Below are the code and all the weights of a small trained network. Each question names an input and a class and asks about switching units off, where a switched-off unit gives its printed mean instead of its output.

import numpy as np


def w(rows, s, z=0):
    codes = np.array(rows[::2]) - 128.0
    scale = np.full(codes.shape[1], s)
    scale[-1] = z or s
    return codes * scale


def norm(h):
    return h / np.sqrt((h * h).mean(-1, keepdims=True) + 1e-5)


def f(y):
    return y / 2 * (1 + np.tanh(0.7978845608 * (y + 0.044715 * y**3)))


def log_softmax(a):
    a = a - a.max(-1, keepdims=True)
    return a - np.log(np.exp(a).sum(-1, keepdims=True))


def net(x, mask):
    res = np.array(x, float).reshape(1, 6) / 4 @ E
    u = 0
    for l in range(4):
        y = f(norm(res) @ A[l][:, :-1].T + A[l][:, -1])
        res = res + np.where(mask[u : u + 6], y, B[l][:, -1]) @ B[l][:, :-1]
        u += 6
    return log_softmax(norm(res)[-1] @ U[:, :-1].T + U[:, -1])


A, B = {}, {}
E = w([
[122,133,116,71,80,136],'x0',
[97,225,149,155,23,58],'x1',
[110,161,110,182,192,28],'x2',
[96,142,135,94,169,163],'x3',
[57,95,18,106,81,217],'x4',
[253,188,44,55,115,202],'x5',
],0.0058)
A[0] = w([
[179,57,140,182,107,119,141],'0.n1',
[102,95,110,117,55,161,68],'0.n2',
[164,198,152,95,11,141,126],'0.n3',
[115,151,171,254,21,115,79],'0.n4',
[232,247,130,44,213,113,136],'0.n5',
[185,204,133,81,49,131,1],'0.n6',
],0.0085,0.0048)
B[0] = w([
[77,50,101,190,100,148,162],'0.n1',
[154,124,127,222,102,180,155],'0.n2',
[61,37,33,97,194,78,243],'0.n3',
[120,128,115,103,86,44,208],'0.n4',
[127,68,99,244,142,143,255],'0.n5',
[3,105,153,122,217,225,180],'0.n6',
],0.0074,0.0054)
A[1] = w([
[166,68,139,100,242,123,254],'1.n1',
[228,151,121,201,84,112,56],'1.n2',
[132,103,101,103,212,42,34],'1.n3',
[164,35,156,178,106,74,114],'1.n4',
[56,115,133,110,254,70,203],'1.n5',
[168,170,108,171,169,112,147],'1.n6',
],0.0086,0.0016)
B[1] = w([
[115,110,102,90,127,121,225],'1.n1',
[194,62,204,200,131,2,143],'1.n2',
[178,166,41,196,106,160,183],'1.n3',
[29,89,122,135,146,100,221],'1.n4',
[173,49,118,48,174,158,254],'1.n5',
[79,61,74,212,93,209,147],'1.n6',
],0.0071,0.0061)
A[2] = w([
[122,165,79,83,74,66,33],'2.n1',
[105,108,82,176,42,64,194],'2.n2',
[40,124,120,133,128,254,250],'2.n3',
[174,172,167,217,107,132,214],'2.n4',
[168,196,177,164,60,90,135],'2.n5',
[115,160,127,170,49,98,40],'2.n6',
],0.0084,0.0011)
B[2] = w([
[110,192,114,177,160,37,148],'2.n1',
[70,189,83,126,195,149,231],'2.n2',
[201,39,33,74,155,181,254],'2.n3',
[197,76,98,130,172,112,124],'2.n4',
[3,159,111,54,240,161,127],'2.n5',
[71,119,208,61,140,117,140],'2.n6',
],0.0076,0.0054)
A[3] = w([
[101,110,153,85,135,61,223],'3.n1',
[124,192,1,123,159,129,159],'3.n2',
[92,124,51,118,121,211,255],'3.n3',
[193,183,137,140,154,134,103],'3.n4',
[133,109,176,184,43,6,68],'3.n5',
[121,49,175,98,251,51,209],'3.n6',
],0.0077,0.0023)
B[3] = w([
[149,117,206,69,93,170,167],'3.n1',
[73,171,181,2,131,131,210],'3.n2',
[98,76,157,65,239,159,252],'3.n3',
[113,53,84,110,171,47,111],'3.n4',
[75,60,128,166,123,161,148],'3.n5',
[196,175,63,27,5,164,253],'3.n6',
],0.0065,0.0075)
U = w([
[1,135,155,78,102,61,188],'0',
[191,98,50,238,140,88,193],'1',
[116,120,187,175,128,177,33],'2',
[146,184,181,186,140,155,2],'3',
[152,133,172,88,37,140,84],'4',
[98,34,35,52,217,252,175],'5',
[89,232,140,112,177,98,67],'6',
],0.012,0.0055)

Each question gives the input, the list of numbers given to net, and the class t.
The units are the neurons (one row each of A and B). Each row of codes is followed by its name. A weight is (code - 128) times the scale printed after its matrix; where a second scale follows, it is the last column's (A, B and U).
mask holds one flag per neuron, layer by layer. A switched-off neuron (its flag False) gives its mean, the last column of its row in B, instead of its output. The means were averaged over made-up inputs and are rounded, as every weight is.
A unit's drop is (log p(t) with every unit on - log p(t) with that unit switched off) / (log p(t) with every unit on - log p(t) with every unit switched off).
The circuit of an input: a set's keep is (log p(t) with only the set's units on - log p(t) with every unit switched off) / (log p(t) with every unit on - log p(t) with every unit switched off). Starting from the 12 units with the biggest drops (on a tie, the unit counted first), units are removed one at a time, each time the one whose removal leaves the highest keep (on an exact tie, the one counted first), for as long as the keep stays at least 0.8.
circuit, biggest first: the units of the circuit, biggest drop first
k most important neurons: the k neurons with the biggest drops, biggest first
k most important neurons of layer l: the k neurons of layer l with the biggest drops, biggest first
drop when u is switched off: that unit's drop, to one decimal
input [6,-3,5,-2,-5,-4], class 4: 3 most important neurons of layer 0 => 0.n3; 0.n5; 0.n6
input [-7,-3,8,5,-2,4], class 1: circuit, biggest first => 0.n5; 0.n3; 0.n6; 1.n2
input [-6,-2,1,-7,-5,-6], class 0: 2 most important neurons of layer 2 => 2.n3; 2.n2
input [5,-1,-1,-3,-6,-7], class 4: 2 most important neurons => 3.n6; 3.n1
input [8,-5,-4,-5,-6,-3], class 0: circuit, biggest first => 0.n6; 0.n3; 2.n3; 1.n5
input [2,-1,4,-3,-6,-1], class 1: most important neuron => 0.n3
input [7,6,-2,0,6,-4], class 0: circuit, biggest first => 0.n4; 1.n5; 2.n1
input [1,2,6,3,-2,-2], class 0: 4 most important neurons => 0.n6; 2.n3; 0.n3; 1.n3
input [4,-6,-3,0,-7,3], class 1: 2 most important neurons => 0.n3; 1.n2
input [8,2,5,6,-8,-8], class 4: 2 most important neurons => 3.n6; 1.n5
input [6,7,-1,6,3,-3], class 0: 2 most important neurons of layer 0 => 0.n4; 0.n5
input [-2,4,8,-2,1,-2], class 6: 2 most important neurons => 2.n2; 0.n5
input [4,-6,-1,-8,-6,2], class 1: 2 most important neurons => 1.n2; 0.n3
input [-6,-2,3,-7,-2,7], class 1: most important neuron => 1.n2
input [-4,1,7,5,1,3], class 1: 2 most important neurons of layer 0 => 0.n3; 0.n6
input [2,-5,-5,-1,-8,-1], class 1: drop when 3.n2 is switched off => 0.3
input [0,-4,0,0,-7,7], class 1: drop when 1.n2 is switched off => 0.2
input [-7,1,1,2,-2,-6], class 4: drop when 3.n3 is switched off => 0.2
input [8,6,-4,3,5,-8], class 0: drop when 2.n1 is switched off => 0.1
